Each row was made from one walk, in order. Every step used is in the known rows, and no mark comes twice. Write each row's walk.
In the rows, zero is written as 128.
Known rows
U -> L -> N -> K -> G: [122 128  99 111 108 142 111 117 129 150 132  39  79 125 116 102 101 202
 121  92 136 118 130 199  87 146 121 103  75 120 199 143 106 101 137 113
 162  99 136 109  96 119  74 155 120 140  85]
F -> U: [134 138 121 149 124 117 105  90 102 123 122 143 125 104 149  90 124 131
 140 155  87  64 127 132 126  84 114  92 151 131 137 137 148 149 105 129
 131 150  80 114 149 116 129 148 135 124 117]
F -> N -> U -> L: [ 90 143 102 107  81 130  98 110  79 127 136  62 139 122 116  98  95 114
 128 100 125  76 121 160  95 113  89 113 138 135 164 132 102 142 126 147
 109 126 132 120  70 134 115 174 129 100 123]
G -> W -> F -> U -> L: [116 161 107 111 104  69 118 103 110  79 106  94  51 120 158 167  96 154
 124 130 127 104 160 159 138  67 161  85 157  46 162 138 112 135 112 148
 135 161 120 122 135 131 103  66 126 138 113]
L -> N -> K -> G -> W: [125 172  83 116 113 150 123 128 127 179 128  54  80 146 118 138 123 162
 106 127 128 137 136 172 102 144 161  81  50  88 181 150 124  72 153 136
 169 116 123 117 144 122  84 126 106 163  66]
G -> R: [129 131 153 146 112 122 115 140 121 104 137 122 106 149 143 151 104 139
 112  90 117 118 110 115  93 145 121 107 108  94 138 115 116 132 112 126
 125 136 110 147 151 135 102 112 120 120 173]
K -> G: [151 135 122 137 141 154 145 130 136 125 118 154 118 164 152  88  82 142
 136 136 137 141 145 158 146 146 104 108  80 135 135 127 129 106 111 124
 140 152 120  91 125 157  76 101 135 161  94]
N -> K -> G -> L -> U -> X: [187 129  75 132 106 165 120 120  84 132 111  92 100 181 147 102  80 185
  88 161  92 142 137 212  85 112 119  83  89 117 216 141 141  62 118 150
 154 110 111 130 116 132  62 138 113 127  81]
K -> G -> W -> F -> N -> U -> L -> H: [128 173 107 118  93 133 139 105 114  99 110  87  67 172 132 131  47 149
 103 117 146 128 150 190 128 103 127  70  94  73 163 138  89  96 115 162
 158 174 122 116 110 171  52  48 120 172  57]
H -> D -> W -> F -> N -> K: [140 207  81 104 119  76 144 156  90  63 119  78  85 134  83 124 126 115
 158 170 142 149 176 207 151  97 204 172 119 104 117 141  98 136 148 133
 152 151 132 123 119 108 162  43 123 144  73]
D -> W -> F -> N -> K -> G: [111 173  78  96 120 105 175 107  93  84  99 107 112 157 129 112  92 121
 161 162 155 116 183 200 167 100 192 148  85 100 136 157  70 157 135 150
 173 159 133 122  80 105 130  45 121 147  42]
Y -> X: [119 118 129 108 140 117 119 157 136 110 133 124 129 119 131 125 139 131
 102 140  81 110 115 129 102  87 144 102 133 127 146 119 134 144 143 115
 130  94 131 111 131 135 146 114 155 108 123]
F -> U -> N -> K -> G -> L: [151 158  97 176  85 146  87  97 101 134 117  95  84 140 152  68 105 190
 124 128  93  72 111 176 116 113 114  88  95 145 198 125 153 122 100 143
 138 131  90  72 122 126  83 134 159 137  84]
H -> K: [147 115 102 145 141 104 129 158 119 120 121  93  76 115 122 108 136 107
 137 122 104 154 139 144 122 130 111 127 107 112 140 108 137  88 131 114
 126 171 139 124 129 100 101 112 127 144 132]
G -> W -> F -> U -> N: [110 179 117 128  85  81 115 114 122  89 102 101  51 125 164 171 118 147
 116 133 130  90 144 139 151  85 178  93 144  53 153 136 116 137 123 147
 130 155 117 123 138 140 105  60 147 151 103]
R -> G -> K: [120 122 109 169 161 101 117 137  94 112 163 121 115 142  92 154 130 166
  85  99 150 154 118 134 103 147 128 132 110 102 151 123 112  77  76  87
 126 129 153  95 133 101  89 121 160 120 137]
H -> D -> L: [172 180 128 133 152 109 132 143  87  77 148 106  93 149  89 113 131 128
 135 132 151 168 161 181 124 161 153 154 154 117 130 114 116 134 123 128
 117 148 135 131 123 129 165  67 135 116 124]
W -> F -> U -> L -> H -> X: [140 155 137 136 114  64 141  99 130  90  88 111  74  91 113 119  93 149
 120 143 100  56 139 170 116  50 150  88 180  76 139 148 114 150 140 122
 155 167  80 191 127 129 108  69 140 166  86]
W -> F -> U -> X: [139 145 102 132  98  80 131 113 114  84  83 138 104 109 171 122 108 143
 114 178  93  46 153 164 150  65 168 102 172  80 141 137 124 154 138 123
 140 148  88 170 129 124 120 103 144 143 101]
D -> W -> F -> N -> U: [ 90 174  95  75 111  77 165  94  95  97 105 106 121 139 123 130 105 102
 151 158 156  90 166 160 156 100 189 147 141  94 125 153  58 176 140 159
 158 149 147 150  88 121 141  61 130 123  72]
W -> F -> U -> N -> K -> G -> L -> H -> D: [166 211 105 181  90 103 114 104 131  93  91  86  48 131 103 104  99 187
  97 149  95  88 117 192 145  75 165  90 131 109 156 140 127 116 133 137
 147 149  84 127 139 145  92  32 137 189  48]
L -> U -> N -> K -> G: [149 130 130 139  99 181  94  87 137 130 115  97  86 143 128  82 129 178
  90 135 108  95 104 175  99 138 141 109 109 142 190 147 116 105 124 121
 114  95 105 130 118 144  60 164 140 146  74]
K -> G -> L: [142 150 117 125 130 146 138 109 124 118 122 127  90 170 139 119  69 163
 112 118 126 167 135 157 136 150  90  81  97 123 165 123 135  99  94 143
 137 140 135  86 111 172  80  63 135 147 103]
W -> F: [124 158 119 128 125  84 148 123 152 105  88 119 111 113 126 149 112 128
 112 141 135 106 142 129 164  88 166 139 154  91 110 136 101 145 155 123
 126 141 125 161 119 136 133  68 117 151 109]
U -> L: [122  98 130 110 115 119 115 121 126 107 135  92 102 123 134 119 106 172
 138  91 141 128 134 163 102 140 105 131 136 131 165 121 110 139 110 116
 130 112 142 113  97 127 107 145 137 109 137]
R -> G -> L -> H -> D -> Y -> X: [127 144 148 158 145  75 135 120 117  85 169 116  66 170  54 160 142 169
  47  89 124 186  90 154  84 118 119 100 127 103 167 150  97 109  68 109
 154 103 155 118 149 146 121  45 188 138 121]
D -> W -> F -> U -> L -> N -> K: [107 156  89  84 119  71 148  78 104 106 103  80  78 120 129 119 116 163
 155 156 136  70 167 191 132  84 201 126 130  91 165 164  71 170 134 134
 190 130 122 140 112  93 125  75 123 130  52]
H -> D -> W: [148 173 123  96 139  89 143 153 108  76 142 121  85 143  93 125 139 121
 163 163 145 179 170 183 137 139 178 162 130 126 113 130 115 131 120 122
 156 142 145 109 150 129 150  56 142 139 107]
G -> W -> F -> U: [117 176 110 119 110  71 125 110 107  93  99 114  68 125 159 176 110 133
 119 149 126 104 157 136 149  64 174  85 155  47 141 137 124 130 120 152
 138 168 111 132 151 131 115  60 122 144 106]
R -> G -> L -> N -> K: [101 143 102 138 142  94 112 109 105 146 151  66  79 132  64 162 142 182
  55  87 130 154  92 146  73 137 118  98  96  99 188 158 111  95  91 115
 138  89 159 119 115 109  99 113 143 128 132]

Which walk is each row?
[124 142 126 128  86 147  89  68 117 131 122  60  62 135 112 148 131 187
  77 112  93 119  91 152  87 135 129  88 146 123 207 140 121 113 116 146
 108  80 123 138 104 146  88 120 139 111 111] : G -> L -> U -> N -> K
[ 93 116 132  92 103 123 109 102 146 135 141  53  77 100 115 135 131 185
 118  82 134 109 120 156  97 166 123 104 120 115 178 140  95 132 137 103
 142  91 144 127  98 127 100 146 137 130 119] : U -> L -> N
[ 93 150 115 121 140  85 110 100 114 156 147  79  89 136  67 164 130 167
  49  86 136 138  86 118  69 148 102  89 124  98 182 160  94 106  83 118
 129  91 166 133 121 141  87 110 151 120 145] : R -> G -> L -> N -> U
[148 115 111 134  91 121 110 113  82 102 117 146 121 115 186  95 127 150
 125 175  76  52 142 169 112  94 125  84 150 114 162 132 154 139 108 129
 149 141  83 137 143 114 112 169 160 115 117] : F -> U -> X
[150 175  96 170 101 108 116 111 136 107  80 108  91 128 147  81  93 170
 128 147 115  52 132 169 161  74 163 114 116 113 151 135 117 141 135 130
 134 147  90 121 117 127  91  90 143 171  62] : W -> F -> U -> N -> K -> G
[101 152 118 152 127  60 114 119 116  83 125 115  56 135 125 161 128 165
  78 104 155 116 120 143 125 100 150 112 118  60 157 151  98 135  72 120
 123 137 140 105 128 129  83  79 183 151 126] : R -> G -> W -> F -> U -> N
[135 148  91 131 135 122 133 131 129 133 123  64  27 137 117 113 107 147
 118 107  96 170 134 167 121 165  93  75  72  97 173 112 133  65 119 119
 141 169 145  99 123 135  61  62 132 163  98] : H -> K -> G -> L -> N
[160 201 121 110 142 106 120 133  94 122 146  68  90 140  68 113 141 130
 116 131 150 142 149 174 103 170 165 132 154 107 147 127  99 123 149 129
 127 123 138 152 135 140 146  83 126 122 108] : H -> D -> L -> N -> U
[117 154  95 122 111 140 112 123 130 183 132  51 107 114  92 138 156 154
 110 127 112 110 112 151  96 137 166 104  81 112 166 152 119  95 172 123
 155  92 121 145 132  98 122 163 101 142  92] : L -> N -> K
[124 143 131 165  90 130  91  96 121 116 127 123  98 106 154  82 143 157
 137 128  98  47 109 140 131 121 129 105 134 141 156 127 140 159 107 125
 119 128  93  95 131 128 109 151 173 136 108] : F -> U -> N
[156 161 123 128 125 151 138  68  98  90 114  83  62 173 134 114 103 174
  98 126 160 110 161 199 119 149 181 109 131  74 202 136  68 135 119 156
 120 127 123 153  81 139  88  79 145 120  59] : D -> L -> U -> N -> K -> G -> W -> F
[153 149  95 165  85 165 107 145 128 141 125  70  82 167 135  99 104 197
 111 102 134 136 111 185 112 166 129 124  58 145 199 121 130  91 127 143
 131 102 138  79  94 138  73 114 160 148  84] : U -> N -> K -> G -> L
[144 181 119 117  80 107 160 121  98  72 129  97  84 146  75 133 134 126
 109 172 115 123 142 205 115 110 190 112 139 101 125 152  86 112 146 148
 189 154 111 188 141 138 124  50 134 160  52] : L -> H -> D -> W -> F -> N -> U -> X
[109 194  71 134  99 118 132 112 103 102  86  65  99 136 115 136  76 133
 111 130 118 107 143 179 156  74 144 110 104  92 148 138 108 128 154 147
 125 151 115 126  72 125 119  59 110 150  72] : W -> F -> N -> K -> G -> L
[137 157 102 126 142 141 141  95  85 155 146  60 112 144  94 124 146 156
 115 112 148 117 148 172  97 170 172 120 107  92 178 140  87 134 154 145
 151 109 132 161  88  88 150 127 109 101  84] : D -> L -> N -> K
[133 134 160 122 127 161 124  52 107  95 143 106  88 145 127 108 143 158
 104 113 147  93 133 162 114 180 151 127 160 110 177 141  75 171 116 136
 103 108 123 163  78 136 119 121 160  91 101] : D -> L -> U -> N
[111 189  86 124 100 124 121  81 106  96  85  64  90 129 115 134  84 134
  95 144 103  93 136 183 144  69 145  97 127  91 158 152 101 131 150 146
 117 146 103 146  77 132 107  76 103 152  65] : W -> F -> N -> K -> G -> L -> U
[192 187 123 142 140 147 111 121  90  83 137  85  65 164  92  74 126 161
 116 143 140 151 147 221 108 161 159 139 125 125 172 123 106 111 119 123
 112 127 118 123 117 144 110  91 144 133  79] : H -> D -> L -> U -> N -> K -> G
[118 142 107  86  81 126 114 128 119 179 120  75 118 123 130 135 141 146
  83 149 113  73 120 145  79 154 151  87 130  93 178 146 106  97 165 133
 158  84 134 183 141 145  96 176 132 128 108] : L -> N -> U -> X
[167 123 142 183 124 156 146 129 137 104 135 114  53 155  97 108 110 144
 107 102  88 155 109 162  97 142 105  70  64 106 138 121 119  63 114 129
 173 188  96 149 161 130  53  59 111 187  89] : L -> H -> K -> G -> R
[119 166 120 113 120 150 137  93 139 141 124  97  72 154 123 137  91 173
 100 116 126 151 126 158 125 172 104  64  84 109 169 141 126  96 115 131
 148 128 132  96 115 172  78  62 136 160  88] : K -> G -> L -> N
[146 118 111 107 109 112  99 129 105 159 124  89 138 143 127  92  83 149
 113 112 141 100 123 146  74 115 100 121 157 139 180 123 101 115 120 146
 134 104 149 141 115 147  88 169 122  98 135] : N -> U -> L
[120 153  89  98 102 116 116 120 131 131 119  25  48 132 124 144  91 202
 111  95 150 127 144 204 104 129 154  95  85  72 199 145  94  95 144 126
 161 108 145 122 101 124  69 106 115 151  79] : U -> L -> N -> K -> G -> W -> F
[107 181  81 139 101 107 128 128 106 106  93  68 125 114 110 135 107 113
 120 140 120  86 139 165 153  65 164 138 121  94 127 142 102 142 170 137
 123 145 114 149  82  98 146 103 106 143  82] : W -> F -> N -> K
[155 155  94 171  85 146  89 112  99 128 122 102  78 145 167  75 110 174
 132 135 106  75 124 181 116 107 135  87  82 125 191 124 149 115 101 147
 143 143  89  70 136 119  73 139 157 145  78] : F -> U -> N -> K -> G -> W
[155 133 152 155 142 156 166  75  96 109 156 121 116 159  89 124 132 146
 114 111 146 132 137 160 110 158 149 107 140 108 140 133  84 140 119 159
 159 147 115 173 105 118 140  78 123 111  80] : D -> L -> H
[130 173 109 107 115 144 126  93 130 165 121  89  85 166 122 122  76 167
  93 116 127 134 123 150 109 161 103  60  95 114 185 138 119  86 118 144
 148 123 139 108 122 180  68  77 124 151  89] : K -> G -> L -> N -> U
[ 92 161 110  83  98  91 168  75 105  82 116  88 103 140 102 131  98 132
 142 137 154  91 158 182 131  97 180 128 140  99 136 159  46 169 133 158
 180 150 138 164  82 123 123  54 125 131  50] : D -> W -> F -> N -> U -> L -> H
[ 93 192  97  97  87  84 124 123  96 104 105  77  86 139 138 186  94 101
 109 133 140 111 152 143 140  79 165 101 139  49 147 136 100 128 144 169
 124 159 135 144 116 143 113  71 115 137 105] : G -> W -> F -> N -> U
[177 151  72 145 128 154 128 138  95 154 116  87 111 178 121 104  76 168
 110 134 120 161 131 187 103 114 112 102  68 134 189 122 145  71 120 154
 152 129 124  93 116 120  87 107 104 135  87] : N -> K -> G -> L
